[[  7  30  -8  -1 -17]
 [ -4   3  -3  -1   5]]
->
[[30 -8]
 [ 3 -3]]

[[-37  29  -5]
 [  0  12  -9]
 [-11  -7   0]
 [ 15  28   8]
 [  8 -15  -6]]
->
[[29 -5]
 [12 -9]]

[[ -2  -3  -1]
 [ -5 -12 -11]
 [  8   4 -23]
 [ 10   2  -5]
 [  3  27 -40]]
->
[[ -3  -1]
 [-12 -11]]

[[-33  -8 -25]
 [ 13  20  -2]
 [-17  -2   7]]
->
[[ -8 -25]
 [ 20  -2]]

[[ 37 -36 -39  31]
 [-30  33  30 -32]]
->
[[-36 -39]
 [ 33  30]]

[[ 31  28 -36 -18]
 [ 23  27 -33 -21]
 [ 33  28 -27 -22]
 [-33 -35  28  21]]
->
[[ 28 -36]
 [ 27 -33]]

[[ 12   0   1   2  12]
 [ -3  12  17  15  -4]
 [-18  25  32  30 -19]]
->
[[ 0  1]
 [12 17]]

[[-36   0  -6   9]
 [ 17  -3   9   6]
 [ 19  19  -3   4]
 [-22  -6   7 -11]]
->
[[ 0 -6]
 [-3  9]]

[[-12 -10 -20  -5 -12]
 [  0 -32 -38   8  -7]
 [ -1 -12  27   4  12]
 [  5  -1 -18  11  -8]]
->
[[-10 -20]
 [-32 -38]]
---
[[ 29  28 -26]
 [ 28  27 -24]
 [ 28  26 -24]
 [-30 -29  26]
 [-17 -17  16]]
->
[-26  27  28]

[[-30 -27 -29  37  16]
 [-25 -29 -25  25  17]
 [ 36  28  29 -37 -18]
 [-31 -29 -25  33  13]]
->
[ 16  25  29 -29]

[[-13 -31 -38]
 [ 30   3  16]
 [-32   7 -40]]
->
[-38   3 -32]

[[-36  -7   7  12]
 [-36 -14   7  12]]
->
[12  7]

[[-21 -27 -24  25  30]
 [-20 -27 -28  19  31]
 [ 28  28  23 -19 -26]
 [-24 -25 -29  22  29]]
->
[ 30  19  23 -25]

[[-34  38]
 [-32  34]
 [ 35 -39]
 [-33  37]]
->
[ 38 -32]

[[-13  -5  -1 -12]
 [  4 -36 -37  27]]
->
[-12 -37]

[[ 21  28 -24 -26]
 [ 24  23 -23 -27]
 [ 31  28 -29 -26]
 [-30 -26  24  26]]
->
[-26 -23  28 -30]
---
[[ 16  17 -10  16  -8  -9  -9]
 [-15 -15  22 -14  17  22  20]
 [ -4  -4  11  -4   9  11  10]
 [  4   4   3   4   2   3   3]
 [ -2  -2   9  -2   7   9   8]
 [ 27  28 -21  27 -17 -20 -18]
 [ 29  29 -22  28 -19 -22 -20]
 [ 25  26 -18  25 -15 -18 -17]
 [  5   5   2   4   1   3   2]
 [  0   1   6   0   5   7   6]
 [ -4  -4  11  -4   9  11  11]]
->
[[ -4  -4  11  -4   9  11  11]
 [  0   1   6   0   5   7   6]
 [  5   5   2   4   1   3   2]
 [ 25  26 -18  25 -15 -18 -17]
 [ 29  29 -22  28 -19 -22 -20]
 [ 27  28 -21  27 -17 -20 -18]
 [ -2  -2   9  -2   7   9   8]
 [  4   4   3   4   2   3   3]
 [ -4  -4  11  -4   9  11  10]
 [-15 -15  22 -14  17  22  20]
 [ 16  17 -10  16  -8  -9  -9]]

[[ -6  14 -31  12  -6 -23 -21  -6   9  23  -7  32]
 [  6   1  14 -18   1  12   1  10  -6  -6  -3 -11]
 [-35   4  -7  -8 -32   9  -9   3  -7  -2 -19  12]
 [  5  14  -1  15   9   1   5   9  27  17   0 -11]
 [-15  11  -2   3 -11   2  -2  18  -2   5 -10   1]
 [-28  -4   3   5 -18  17   6 -12  13  -7  -5 -11]
 [  4 -15  -3  -8  -2   0   1 -17 -10  -6   9  10]]
->
[[  4 -15  -3  -8  -2   0   1 -17 -10  -6   9  10]
 [-28  -4   3   5 -18  17   6 -12  13  -7  -5 -11]
 [-15  11  -2   3 -11   2  -2  18  -2   5 -10   1]
 [  5  14  -1  15   9   1   5   9  27  17   0 -11]
 [-35   4  -7  -8 -32   9  -9   3  -7  -2 -19  12]
 [  6   1  14 -18   1  12   1  10  -6  -6  -3 -11]
 [ -6  14 -31  12  -6 -23 -21  -6   9  23  -7  32]]

[[-34  27   0  24]
 [ 28  10 -16   1]
 [  1  22  -6  13]
 [-12  -1   5  28]
 [ 17 -15 -19  26]
 [ -1 -22   0  22]
 [-10  18   3 -10]
 [-13 -18  18 -11]]
->
[[-13 -18  18 -11]
 [-10  18   3 -10]
 [ -1 -22   0  22]
 [ 17 -15 -19  26]
 [-12  -1   5  28]
 [  1  22  -6  13]
 [ 28  10 -16   1]
 [-34  27   0  24]]

[[  0  28]
 [  2  36]
 [  1  26]
 [ -4   7]
 [  5 -26]
 [  0   0]
 [ -2 -12]
 [  1 -40]
 [  1  37]
 [  1  32]]
->
[[  1  32]
 [  1  37]
 [  1 -40]
 [ -2 -12]
 [  0   0]
 [  5 -26]
 [ -4   7]
 [  1  26]
 [  2  36]
 [  0  28]]

[[ 19   1   0  -6  30 -20   2 -14  -6  11]
 [ -2  -1   6   1  11  17  -5  -8  11  -5]
 [  2   1  -5  -3 -18  12 -13  33  -5  -5]]
->
[[  2   1  -5  -3 -18  12 -13  33  -5  -5]
 [ -2  -1   6   1  11  17  -5  -8  11  -5]
 [ 19   1   0  -6  30 -20   2 -14  -6  11]]

[[ 38  14]
 [  5   7]
 [ 29  17]
 [  5  12]
 [ 15  11]
 [ 11  12]
 [ -9 -15]
 [  6   8]
 [ -5  11]
 [ -4   7]]
->
[[ -4   7]
 [ -5  11]
 [  6   8]
 [ -9 -15]
 [ 11  12]
 [ 15  11]
 [  5  12]
 [ 29  17]
 [  5   7]
 [ 38  14]]

[[  2   1  -7   2 -38   4   1   6]
 [ -1   2 -39   0  -3   4   2  -2]
 [  1  -1   0   0  -8  -1  -1 -10]
 [ -1   1  22   0  -4   1   1   4]
 [  2  -1   1   0 -32   2   0  -3]]
->
[[  2  -1   1   0 -32   2   0  -3]
 [ -1   1  22   0  -4   1   1   4]
 [  1  -1   0   0  -8  -1  -1 -10]
 [ -1   2 -39   0  -3   4   2  -2]
 [  2   1  -7   2 -38   4   1   6]]
---
[[ -7   3  -9]
 [ 30  15  27]
 [ -6 -14 -16]
 [ -9  -7  -6]
 [  4 -26 -20]
 [-11  -2 -17]]
->
[[  4 -26 -20]
 [ -6 -14 -16]
 [ -9  -7  -6]
 [-11  -2 -17]
 [ -7   3  -9]
 [ 30  15  27]]

[[  1 -19  -9 -18 -11   1  23 -17   9  18 -16 -13 -17 -15]
 [ 26 -29  -5   2  -1  33   1  -4 -14  -2   6  -3 -18   3]]
->
[[ 26 -29  -5   2  -1  33   1  -4 -14  -2   6  -3 -18   3]
 [  1 -19  -9 -18 -11   1  23 -17   9  18 -16 -13 -17 -15]]

[[-19  -9  -3   0   4  32   2 -14   7]
 [ -2  -3   2  -3  10   5  25 -11  -1]
 [ -7   1  11  -4 -10 -23  14   7  -8]
 [  3  -5  -4  -1 -16  -5 -19  29  -9]
 [ -6   4  15  -4 -22  -7 -11  16  -3]]
->
[[-19  -9  -3   0   4  32   2 -14   7]
 [  3  -5  -4  -1 -16  -5 -19  29  -9]
 [ -2  -3   2  -3  10   5  25 -11  -1]
 [ -7   1  11  -4 -10 -23  14   7  -8]
 [ -6   4  15  -4 -22  -7 -11  16  -3]]

[[  6  -5  -1]
 [  8   1  -7]
 [-11   7  -3]
 [  7  33  -6]
 [  0  -6   0]
 [  0  -9   0]]
->
[[  0  -9   0]
 [  0  -6   0]
 [  6  -5  -1]
 [  8   1  -7]
 [-11   7  -3]
 [  7  33  -6]]

[[  1   3   5  10]
 [ 17 -11  22 -35]]
->
[[ 17 -11  22 -35]
 [  1   3   5  10]]

[[ 20  -9 -10 -24  12   9  12  -1  -5 -25   6  -9  15  10]
 [  4   8  30  -8  -7 -10  -9  18  -1   7 -17  11 -17 -11]
 [ 19  -7 -31 -21   8  10   0  -1  -8 -29  38  -8   9  13]]
->
[[ 20  -9 -10 -24  12   9  12  -1  -5 -25   6  -9  15  10]
 [ 19  -7 -31 -21   8  10   0  -1  -8 -29  38  -8   9  13]
 [  4   8  30  -8  -7 -10  -9  18  -1   7 -17  11 -17 -11]]

[[-15  10]
 [-40  16]
 [ 38   7]]
->
[[ 38   7]
 [-15  10]
 [-40  16]]
